Below are the code and all the weights of a small trained network. Each question names an input and a class and asks about switching units off, where a switched-off unit gives its printed mean instead of its output.

import numpy as np


def w(rows, s, z=0):
    codes = np.array(rows[::2]) - 128.0
    scale = np.full(codes.shape[1], s)
    scale[-1] = z or s
    return codes * scale


def norm(h):
    return h / np.sqrt((h * h).mean(-1, keepdims=True) + 1e-5)


def f(y):
    return np.maximum(y, 0)


def log_softmax(a):
    a = a - a.max(-1, keepdims=True)
    return a - np.log(np.exp(a).sum(-1, keepdims=True))


def net(x, mask):
    res = np.array(x, float).reshape(1, 5) / 4 @ E
    u = 0
    for l in range(2):
        y = f(norm(res) @ A[l][:, :-1].T + A[l][:, -1])
        res = res + np.where(mask[u : u + 14], y, B[l][:, -1]) @ B[l][:, :-1]
        u += 14
    return log_softmax(norm(res)[-1] @ U[:, :-1].T + U[:, -1])


A, B = {}, {}
E = w([
[127,194,155,148,216],'x0',
[129,128,127,127,129],'x1',
[117,145,254,112,108],'x2',
[73,150,134,116,104],'x3',
[76,58,135,174,164],'x4',
],0.0069)
A[0] = w([
[153,120,158,138,79,139],'0.n0',
[180,165,195,34,127,103],'0.n1',
[152,185,110,162,218,126],'0.n2',
[160,137,100,108,83,90],'0.n3',
[50,54,142,118,187,55],'0.n4',
[118,28,72,77,60,65],'0.n5',
[154,114,76,144,160,73],'0.n6',
[52,183,114,201,127,140],'0.n7',
[186,96,139,157,145,58],'0.n8',
[176,223,108,85,69,84],'0.n9',
[40,180,119,164,45,68],'0.n10',
[105,172,143,162,236,3],'0.n11',
[254,100,189,204,96,117],'0.n12',
[39,185,166,154,96,157],'0.n13',
],0.0095,0.0026)
B[0] = w([
[117,134,140,89,85,185],'0.n0',
[102,82,109,104,155,244],'0.n1',
[156,175,94,45,145,228],'0.n2',
[150,104,153,85,177,182],'0.n3',
[124,23,93,142,176,193],'0.n4',
[141,157,77,103,112,254],'0.n5',
[44,203,94,99,106,181],'0.n6',
[176,149,85,128,139,184],'0.n7',
[130,206,87,198,118,155],'0.n8',
[191,85,126,163,186,241],'0.n9',
[125,174,91,254,143,187],'0.n10',
[112,201,123,71,193,211],'0.n11',
[36,225,112,232,105,210],'0.n12',
[131,202,83,148,169,214],'0.n13',
],0.0065,0.0053)
A[1] = w([
[172,110,124,186,103,118],'1.n0',
[188,140,122,62,121,96],'1.n1',
[176,131,119,188,146,118],'1.n2',
[88,159,69,158,154,134],'1.n3',
[105,192,158,94,115,138],'1.n4',
[128,193,57,127,179,248],'1.n5',
[53,120,205,117,141,196],'1.n6',
[209,118,156,143,128,26],'1.n7',
[136,77,94,128,9,223],'1.n8',
[182,168,165,148,104,51],'1.n9',
[87,149,107,228,109,98],'1.n10',
[134,51,144,102,172,93],'1.n11',
[126,103,168,152,201,123],'1.n12',
[147,178,31,122,116,96],'1.n13',
],0.013,0.0019)
B[1] = w([
[166,179,130,158,148,141],'1.n0',
[79,2,111,184,200,160],'1.n1',
[104,166,184,171,152,148],'1.n2',
[210,113,208,174,50,199],'1.n3',
[86,80,104,91,84,166],'1.n4',
[152,77,159,114,76,250],'1.n5',
[106,77,20,156,6,153],'1.n6',
[139,41,167,125,209,136],'1.n7',
[167,221,175,29,237,184],'1.n8',
[159,88,79,213,86,143],'1.n9',
[121,128,160,122,168,168],'1.n10',
[138,34,135,92,148,137],'1.n11',
[124,130,90,68,142,153],'1.n12',
[23,141,167,151,88,221],'1.n13',
],0.007,0.014)
U = w([
[149,236,99,25,224,184],'0',
[85,82,184,125,129,180],'1',
[103,105,50,151,67,176],'2',
[140,211,144,247,106,69],'3',
[146,2,66,170,219,2],'4',
],0.0091,0.0031)

Each question gives the input, the list of numbers given to net, and the class t.
The units are the neurons (one row each of A and B). Each row of codes is followed by its name. A weight is (code - 128) times the scale printed after its matrix; where a second scale follows, it is the last column's (A, B and U).
mask holds one flag per neuron, layer by layer. A switched-off neuron (its flag False) gives its mean, the last column of its row in B, instead of its output. The means were averaged over made-up inputs and are rounded, as every weight is.
A unit's drop is (log p(t) with every unit on - log p(t) with that unit switched off) / (log p(t) with every unit on - log p(t) with every unit switched off).
The circuit of an input: a set's keep is (log p(t) with only the set's units on - log p(t) with every unit switched off) / (log p(t) with every unit on - log p(t) with every unit switched off). Starting from the 12 units with the biggest drops (on a tie, the unit counted first), units are removed one at a time, each time the one whose removal leaves the highest keep (on an exact tie, the one counted first), for as long as the keep stays at least 0.8.
units of the circuit, in order: the units of the circuit, biggest drop first
most important unit: the unit with the biggest drop
top k neurons: the k neurons with the biggest drops, biggest first
k most important neurons of layer l: the k neurons of layer l with the biggest drops, biggest first
input [-4,5,8,6,2], class 2: most important unit : 1.n6
input [6,7,3,-7,-6], class 1: units of the circuit, in order : [1.n8, 1.n1, 0.n10]
input [0,5,-5,8,1], class 3: units of the circuit, in order : [0.n10, 1.n3]
input [3,0,3,7,-5], class 3: units of the circuit, in order : [0.n10, 1.n8]
input [-6,4,6,-6,-5], class 0: 2 most important neurons of layer 0 : [0.n11, 0.n12]
input [4,0,-7,8,5], class 3: top 3 neurons : [1.n3, 0.n1, 1.n4]
input [7,6,-3,3,-8], class 4: 3 most important neurons of layer 0 : [0.n12, 0.n9, 0.n6]
input [-5,4,5,-4,-7], class 4: 2 most important neurons of layer 0 : [0.n9, 0.n3]
input [-3,6,-3,-6,4], class 1: units of the circuit, in order : [1.n13, 0.n9]
input [-6,-2,1,-4,-5], class 0: top 3 neurons : [1.n8, 0.n11, 0.n13]
input [6,7,-8,8,-8], class 2: 3 most important neurons of layer 1 : [1.n8, 1.n5, 1.n1]
input [-5,-2,3,7,-3], class 3: top 2 neurons : [0.n10, 0.n13]
input [4,7,-3,-2,5], class 1: top 2 neurons : [1.n8, 1.n5]
input [-1,8,-7,5,2], class 1: units of the circuit, in order : [1.n13, 1.n6]
input [8,-4,5,3,7], class 0: units of the circuit, in order : [0.n11, 1.n13]
input [-3,7,-4,-8,-6], class 3: top neuron : [0.n12]
input [-8,-1,2,8,8], class 0: top 2 neurons : [1.n8, 0.n5]
input [-1,2,2,4,4], class 3: top 2 neurons : [0.n10, 0.n13]
input [-1,1,5,-6,-7], class 4: units of the circuit, in order : [0.n9, 1.n7, 1.n9]
input [-2,4,8,-1,-7], class 2: top 2 neurons : [0.n12, 1.n6]
input [6,1,6,-3,8], class 4: 2 most important neurons of layer 1 : [1.n8, 1.n13]
input [3,4,7,-4,-4], class 2: top 3 neurons : [0.n12, 1.n6, 0.n1]
input [-8,-1,0,1,1], class 0: units of the circuit, in order : [1.n8]
input [2,-3,5,4,6], class 4: 2 most important neurons of layer 1 : [1.n13, 1.n12]
input [-6,2,2,-8,7], class 3: top 3 neurons : [0.n12, 0.n8, 0.n1]
input [-4,5,-4,7,6], class 3: top 2 neurons : [0.n10, 0.n1]
input [-1,3,3,6,-3], class 3: units of the circuit, in order : [0.n10]
input [3,0,-1,5,-7], class 4: top 2 neurons : [0.n9, 0.n12]
input [6,6,7,1,-8], class 4: 3 most important neurons of layer 0 : [0.n9, 0.n6, 0.n1]
input [-8,-7,-8,5,-6], class 0: 2 most important neurons of layer 1 : [1.n8, 1.n6]
